Here is a tiny trained network, its code and every weight. The questions are about switching its units off for an input and a class, where a switched-off unit gives its printed mean instead of its output.

import numpy as np


def w(rows, s, z=0):
    codes = np.array(rows[::2]) - 128.0
    scale = np.full(codes.shape[1], s)
    scale[-1] = z or s
    return codes * scale


def f(y):
    return y / 2 * (1 + np.tanh(0.7978845608 * (y + 0.044715 * y**3)))


def log_softmax(a):
    a = a - a.max(-1, keepdims=True)
    return a - np.log(np.exp(a).sum(-1, keepdims=True))


def net(x, mask):
    res = np.array(x, float).reshape(1, 8) / 4 @ E
    y = f(res @ A[0][:, :-1].T + A[0][:, -1])
    res = res + np.where(mask, y, B[0][:, -1]) @ B[0][:, :-1]
    return log_softmax(res[-1] @ U[:, :-1].T + U[:, -1])


A, B = {}, {}
E = w([
[106,110,116,99,143,153,136,93,140,109],'x0',
[128,207,40,253,60,182,210,24,156,131],'x1',
[200,109,125,210,200,226,113,204,243,63],'x2',
[102,140,130,151,142,117,126,142,126,119],'x3',
[145,117,122,128,120,125,152,138,125,122],'x4',
[132,133,121,150,147,110,115,139,109,127],'x5',
[101,155,31,45,115,63,131,155,253,240],'x6',
[133,124,111,134,130,115,123,129,116,110],'x7',
],0.0079)
A[0] = w([
[167,176,188,137,118,177,95,106,59,108,45],'n1',
[141,112,184,189,112,213,169,35,77,105,151],'n2',
[59,198,109,102,59,117,191,46,26,165,68],'n3',
[130,144,103,196,149,232,128,130,211,112,128],'n4',
[78,146,90,153,66,167,131,170,133,111,48],'n5',
[102,189,33,255,51,146,183,37,126,147,125],'n6',
[115,106,53,107,99,143,100,152,155,203,2],'n7',
[109,163,35,120,117,112,125,112,218,171,85],'n8',
[101,123,150,174,127,227,134,101,34,100,75],'n9',
[150,153,97,189,113,172,136,69,145,148,94],'n10',
],0.009,0.0087)
B[0] = w([
[76,187,101,123,129,134,240,216,219,47,158],'n1',
[93,150,49,114,113,58,161,63,102,123,218],'n2',
[193,130,71,207,72,216,22,174,126,142,204],'n3',
[197,142,87,155,67,141,16,26,96,128,209],'n4',
[126,98,145,70,118,183,83,212,130,4,129],'n5',
[48,95,188,86,222,234,121,153,149,167,251],'n6',
[131,186,102,80,82,46,161,184,172,17,149],'n7',
[174,180,24,132,113,66,254,111,198,92,197],'n8',
[140,203,60,119,165,45,155,165,223,113,185],'n9',
[56,28,192,57,182,204,120,212,157,95,174],'n10',
],0.0091,0.014)
U = w([
[91,66,211,18,141,185,95,179,132,93,52],'0',
[104,179,105,189,66,102,194,97,163,125,54],'1',
[140,120,130,182,66,146,126,67,117,163,255],'2',
[176,134,97,186,19,174,2,120,109,106,41],'3',
],0.008,0.011)

Each question gives the input, the list of numbers given to net, and the class t.
The units are the neurons (one row each of A and B). Each row of codes is followed by its name. A weight is (code - 128) times the scale printed after its matrix; where a second scale follows, it is the last column's (A, B and U).
mask holds one flag per neuron, in row order. A switched-off neuron (its flag False) gives its mean, the last column of its row in B, instead of its output. The means were averaged over made-up inputs and are rounded, as every weight is.
A unit's drop is (log p(t) with every unit on - log p(t) with that unit switched off) / (log p(t) with every unit on - log p(t) with every unit switched off).
The circuit of an input: a set's keep is (log p(t) with only the set's units on - log p(t) with every unit switched off) / (log p(t) with every unit on - log p(t) with every unit switched off). Starting from all 10 units, units are removed one at a time, each time the one whose removal leaves the highest keep (on an exact tie, the one counted first), for as long as the keep stays at least 0.8.
circuit, biggest first: the units of the circuit, biggest drop first
unit that matters most: the unit with the biggest drop
top k neurons: the k neurons with the biggest drops, biggest first
drop when u is switched off: that unit's drop, to one decimal
input [4,-2,8,-7,0,2,0,0], class 3: circuit, biggest first -> (n4)
input [0,5,-3,1,-6,0,-3,5], class 0: top 3 neurons -> (n6 n10 n4)
input [3,5,2,3,0,5,-8,7], class 1: top 2 neurons -> (n2 n9)
input [6,8,8,3,-4,-7,-5,7], class 0: top 2 neurons -> (n6 n10)
input [-2,4,2,4,5,-4,2,-3], class 0: top 4 neurons -> (n6 n10 n3 n2)
input [5,-3,-7,6,-8,-2,-8,5], class 1: top 4 neurons -> (n1 n9 n4 n2)
input [3,-6,-8,-8,0,-8,3,5], class 3: top 3 neurons -> (n3 n6 n10)
input [-8,-7,6,-7,1,-5,-8,2], class 1: top 3 neurons -> (n6 n10 n1)
input [-7,8,0,-7,-1,-7,8,5], class 0: top 2 neurons -> (n6 n10)
input [5,5,8,6,5,-2,-5,-8], class 3: top 2 neurons -> (n4 n8)
input [3,4,-2,-5,7,0,-5,7], class 1: top 4 neurons -> (n2 n9 n4 n1)
input [-8,-6,7,-4,-1,-2,-7,-5], class 2: circuit, biggest first -> (n6 n3)
input [3,7,6,-7,6,-6,7,-7], class 0: top 4 neurons -> (n6 n10 n2 n5)
input [8,4,-7,-3,-1,-8,-8,3], class 1: unit that matters most -> n9
input [6,4,8,6,-6,-4,-8,0], class 1: drop when n9 is switched off -> 2.4
input [-1,2,-8,1,4,7,-2,8], class 3: drop when n3 is switched off -> 1.4
input [2,7,3,6,-8,1,-1,1], class 0: drop when n10 is switched off -> 0.4
